Below are the code and all the weights of a small trained network. Each question names an input and a class and asks about switching units off, where a switched-off unit gives its printed mean instead of its output.

import numpy as np


def w(rows, s, z=0):
    codes = np.array(rows[::2]) - 128.0
    scale = np.full(codes.shape[1], s)
    scale[-1] = z or s
    return codes * scale


def f(y):
    return y / 2 * (1 + np.tanh(0.7978845608 * (y + 0.044715 * y**3)))


def log_softmax(a):
    a = a - a.max(-1, keepdims=True)
    return a - np.log(np.exp(a).sum(-1, keepdims=True))


def net(x, mask):
    res = np.array(x, float).reshape(1, 7) / 4 @ E
    y = f(res @ A[0][:, :-1].T + A[0][:, -1])
    res = res + np.where(mask, y, B[0][:, -1]) @ B[0][:, :-1]
    return log_softmax(res[-1] @ U[:, :-1].T + U[:, -1])


A, B = {}, {}
E = w([
[127,130,126],'x0',
[126,125,127],'x1',
[121,130,125],'x2',
[104,254,238],'x3',
[145,121,141],'x4',
[222,237,22],'x5',
[143,119,143],'x6',
],0.005)
A[0] = w([
[49,88,164,59],'N0',
[149,72,67,71],'N1',
[64,84,114,9],'N2',
[196,183,87,71],'N3',
[108,98,85,4],'N4',
[163,245,213,93],'N5',
[187,181,93,63],'N6',
[106,156,162,24],'N7',
[207,134,167,184],'N8',
[161,152,100,10],'N9',
[133,110,107,3],'N10',
[182,132,155,169],'N11',
[215,95,110,194],'N12',
[183,182,90,43],'N13',
[197,165,102,16],'N14',
[156,70,98,51],'N15',
[95,95,195,34],'N16',
[130,75,84,50],'N17',
[155,188,59,43],'N18',
[221,171,111,44],'N19',
[164,91,113,33],'N20',
[199,178,100,31],'N21',
[117,174,159,36],'N22',
[104,193,168,42],'N23',
[155,94,115,34],'N24',
],0.012,0.0059)
B[0] = w([
[191,104,234,172],'N0',
[236,213,68,153],'N1',
[236,144,241,119],'N2',
[80,48,228,175],'N3',
[235,222,208,108],'N4',
[172,210,36,255],'N5',
[82,102,233,161],'N6',
[240,184,199,115],'N7',
[42,116,58,183],'N8',
[196,120,255,111],'N9',
[216,187,191,99],'N10',
[116,120,70,164],'N11',
[75,198,57,198],'N12',
[134,33,239,154],'N13',
[175,76,222,134],'N14',
[202,232,190,130],'N15',
[187,78,202,155],'N16',
[229,235,153,131],'N17',
[143,23,204,162],'N18',
[118,87,209,155],'N19',
[214,228,157,109],'N20',
[120,86,242,150],'N21',
[235,225,123,124],'N22',
[253,195,77,149],'N23',
[235,159,141,106],'N24',
],0.0075,0.005)
U = w([
[137,118,211,72],'0',
[85,195,67,253],'1',
[249,255,59,29],'2',
[73,170,67,191],'3',
[61,179,63,149],'4',
],0.0094,0.0055)

Each question gives the input, the list of numbers given to net, and the class t.
The units are the neurons (one row each of A and B). Each row of codes is followed by its name. A weight is (code - 128) times the scale printed after its matrix; where a second scale follows, it is the last column's (A, B and U).
mask holds one flag per neuron, in row order. A switched-off neuron (its flag False) gives its mean, the last column of its row in B, instead of its output. The means were averaged over made-up inputs and are rounded, as every weight is.
A unit's drop is (log p(t) with every unit on - log p(t) with that unit switched off) / (log p(t) with every unit on - log p(t) with every unit switched off).
The circuit of an input: a set's keep is (log p(t) with only the set's units on - log p(t) with every unit switched off) / (log p(t) with every unit on - log p(t) with every unit switched off). Starting from the 12 units with the biggest drops (on a tie, the unit counted first), units are removed one at a time, each time the one whose removal leaves the highest keep (on an exact tie, the one counted first), for as long as the keep stays at least 0.8.
circuit, biggest first: the units of the circuit, biggest drop first
k most important neurons: the k neurons with the biggest drops, biggest first
drop of u: that unit's drop, to one decimal
input [0,-2,5,6,-5,1,0], class 2: circuit, biggest first : [N5, N23]
input [-7,-2,-1,6,5,-1,2], class 2: circuit, biggest first : [N5, N23]
input [1,-3,-4,-8,-3,6,2], class 2: circuit, biggest first : [N1]
input [8,3,4,8,0,5,-5], class 2: 3 most important neurons : [N5, N23, N22]
input [-8,6,5,7,-5,-3,6], class 2: 2 most important neurons : [N5, N23]
input [-2,-7,-2,-1,2,-7,0], class 0: 2 most important neurons : [N0, N5]
input [7,2,-2,7,3,-1,-4], class 2: 2 most important neurons : [N5, N23]
input [7,-1,7,8,-7,0,0], class 2: drop of N23 : 0.1
input [8,8,-5,-3,-7,8,3], class 0: drop of N15 : 0.0
input [-1,3,5,-2,-3,7,-4], class 0: drop of N18 : 0.1
